Here is a tiny trained network, its code and every weight. The questions are about switching its units off for an input and a target symbol, where a switched-off unit gives its printed mean instead of its output.

import numpy as np


def w(rows, s, z=0):
    codes = np.array(rows[::2]) - 128.0
    scale = np.full(codes.shape[1], s)
    scale[-1] = z or s
    return codes * scale


def f(y):
    return y / 2 * (1 + np.tanh(0.7978845608 * (y + 0.044715 * y**3)))


def softmax(a):
    e = np.exp(a - a.max(-1, keepdims=True))
    return e / e.sum(-1, keepdims=True)


def log_softmax(a):
    a = a - a.max(-1, keepdims=True)
    return a - np.log(np.exp(a).sum(-1, keepdims=True))


def net(x, mask):
    ids = ['ΛΞΣΦβγεζημπτψω'.index(c) for c in x.split()]
    T = len(ids)
    res = E[ids] + P[:T]
    r = res
    for j in range(3):
        rows = slice(4 * j, 4 * j + 4)
        q, k, v = (r @ M[0][rows].T for M in (Q, K, V))
        z = softmax(np.where(np.tri(T) > 0, q @ k.T / 4**0.5, -1e9)) @ v
        o = O[0][rows]
        res = res + np.where(mask[j], z, o[:, -1]) @ o[:, :-1]
    y = f(res @ A[0][:, :-1].T + A[0][:, -1])
    res = res + np.where(mask[3:11], y, B[0][:, -1]) @ B[0][:, :-1]
    return log_softmax(res[-1] @ U[:, :-1].T + U[:, -1])


Q, K, V, O, A, B = {}, {}, {}, {}, {}, {}
E = w([
[131,152,182,132],'Λ',
[149,90,205,110],'Ξ',
[133,157,165,172],'Σ',
[12,100,85,214],'Φ',
[138,70,211,59],'β',
[218,152,213,146],'γ',
[126,146,182,128],'ε',
[254,237,94,100],'ζ',
[91,113,179,124],'η',
[35,238,92,155],'μ',
[89,140,168,98],'π',
[112,164,172,113],'τ',
[155,96,209,74],'ψ',
[171,148,200,134],'ω',
],0.016)
P = w([
[184,108,243,227],'0',
[183,115,184,254],'1',
[137,107,218,155],'2',
[115,105,205,132],'3',
[108,114,186,140],'4',
[95,122,168,150],'5',
[81,113,170,106],'6',
[81,118,157,108],'7',
[67,128,150,102],'8',
[65,134,140,99],'9',
[62,141,139,82],'10',
[35,128,124,61],'11',
[43,151,130,42],'12',
[85,106,164,93],'13',
],0.0092)
Q[0] = w([
[136,99,68,158],'H0',
[150,115,19,127],'H0',
[59,178,242,131],'H0',
[52,87,203,225],'H0',
[143,51,93,187],'H1',
[74,152,212,2],'H1',
[92,169,96,150],'H1',
[130,188,164,128],'H1',
[175,188,73,162],'H2',
[115,158,61,120],'H2',
[100,113,209,153],'H2',
[95,203,203,123],'H2',
],0.0078)
K[0] = w([
[102,6,248,241],'H0',
[142,62,228,180],'H0',
[115,199,14,64],'H0',
[122,163,103,33],'H0',
[205,13,223,144],'H1',
[78,164,66,84],'H1',
[109,71,64,195],'H1',
[113,142,169,18],'H1',
[185,77,123,110],'H2',
[183,141,205,48],'H2',
[1,39,101,82],'H2',
[93,40,42,114],'H2',
],0.0081)
V[0] = w([
[105,247,90,125],'H0',
[89,133,146,180],'H0',
[158,200,143,108],'H0',
[20,83,144,165],'H0',
[70,123,140,70],'H1',
[122,42,136,175],'H1',
[143,167,104,76],'H1',
[137,195,87,170],'H1',
[128,40,126,112],'H2',
[36,134,64,106],'H2',
[68,55,62,175],'H2',
[150,195,143,130],'H2',
],0.012)
O[0] = w([
[156,140,122,231,253],'H0',
[96,204,215,120,211],'H0',
[125,94,125,171,229],'H0',
[155,202,164,126,155],'H0',
[99,138,82,190,154],'H1',
[84,117,177,83,108],'H1',
[189,141,126,202,68],'H1',
[175,145,140,201,129],'H1',
[112,104,72,2,100],'H2',
[57,201,126,139,91],'H2',
[57,156,113,103,119],'H2',
[169,162,132,195,138],'H2',
],0.0085,0.0059)
A[0] = w([
[124,146,178,104,2],'N0',
[107,172,105,150,148],'N1',
[130,90,236,153,142],'N2',
[51,102,96,119,237],'N3',
[56,9,104,208,245],'N4',
[132,106,100,75,34],'N5',
[129,133,169,47,221],'N6',
[143,218,199,254,225],'N7',
],0.0098,0.0025)
B[0] = w([
[129,158,122,144,146],'N0',
[81,72,253,44,151],'N1',
[46,147,67,189,189],'N2',
[192,142,178,122,151],'N3',
[248,232,121,65,170],'N4',
[113,191,55,58,131],'N5',
[109,42,194,76,166],'N6',
[99,90,69,84,253],'N7',
],0.0064,0.025)
U = w([
[119,106,179,149,89],'Λ',
[110,81,124,86,68],'Ξ',
[115,110,176,150,100],'Σ',
[90,254,178,72,8],'Φ',
[106,88,87,55,51],'β',
[136,94,185,146,33],'γ',
[121,114,189,153,30],'ε',
[188,152,120,122,135],'ζ',
[110,118,175,113,246],'η',
[57,158,48,153,204],'μ',
[107,118,154,122,46],'π',
[110,105,149,142,150],'τ',
[115,78,115,81,44],'ψ',
[127,93,184,147,252],'ω',
],0.008,0.0025)

Each question gives the input, a string of symbols that net reads in full, and the target symbol t.
The units are the heads (4 rows each of Q, K, V and O) and the neurons (one row each of A and B). Each row of codes is followed by its name. A weight is (code - 128) times the scale printed after its matrix; where a second scale follows, it is the last column's (O, A, B and U).
mask holds one flag per unit, heads first, then neurons. A switched-off unit (its flag False) gives its mean, the last column of its rows in O or B, instead of its output. The means were averaged over made-up inputs and are rounded, as every weight is.
A unit's drop is (log p(t) with every unit on - log p(t) with that unit switched off) / (log p(t) with every unit on - log p(t) with every unit switched off).
The circuit of an input: a set's keep is (log p(t) with only the set's units on - log p(t) with every unit switched off) / (log p(t) with every unit on - log p(t) with every unit switched off). Starting from all 11 units, units are removed one at a time, each time the one whose removal leaves the highest keep (on an exact tie, the one counted first), for as long as the keep stays at least 0.8.
units of the circuit, in order: the units of the circuit, biggest drop first
unit that matters most: the unit with the biggest drop
k most important neurons: the k neurons with the biggest drops, biggest first
which heads matter: for each layer, one digit per head in row order, 1 if its drop is at least 0.15 and else 0, layers parted by /
input β ε Φ μ Φ γ μ ε Φ η ω β μ τ, target μ: unit that matters most : N7
input ζ ε ζ μ Ξ, target μ: 2 most important neurons : (N2; N7)
input π η η ψ μ η η τ Σ Φ ζ Λ β, target ζ: units of the circuit, in order : (H0; N4; H1)
input Φ ψ ω Σ γ Φ Λ ζ Λ Λ τ, target ζ: units of the circuit, in order : (H0; N4; N7)
input ω τ Ξ ω Ξ γ Φ ζ η ε η μ Λ, target μ: 3 most important neurons : (N7; N6; N3)
input Ξ η Ξ ζ μ Σ Σ, target μ: which heads matter : 001
input τ η Σ Φ β ζ Λ η μ ζ Σ, target ζ: units of the circuit, in order : (H0; N4)
input μ Φ ω ω Σ ω β Λ β Σ μ Ξ, target μ: which heads matter : 100
input ψ Σ Φ Σ γ τ γ η β Φ ω Σ, target Φ: units of the circuit, in order : (H2; H0)
input τ Φ Φ τ Λ Σ Ξ Φ μ ψ γ, target μ: 4 most important neurons : (N7; N4; N6; N3)
input ζ π η, target ζ: units of the circuit, in order : (N4; H0)
input β Σ ζ Φ γ Σ η ε Σ μ ε Ξ ζ, target ζ: which heads matter : 011
input ψ Λ τ μ η η ω β τ Λ ω Λ ζ β, target ζ: which heads matter : 100
input τ γ β μ π γ γ ε η ε τ, target μ: which heads matter : 110
input ω β ω Φ τ β η, target Φ: which heads matter : 001
input π η β ψ β, target β: units of the circuit, in order : (H0; H1)
input β Σ ω Φ Λ, target Φ: units of the circuit, in order : (H2; H0)
input Φ η γ η Φ Σ, target Φ: units of the circuit, in order : (H0)
input η ψ Ξ π η μ Ξ η Φ Σ η Σ Ξ, target Φ: which heads matter : 101
input ω η ω τ β μ η τ π Σ η ω Φ, target Φ: which heads matter : 000
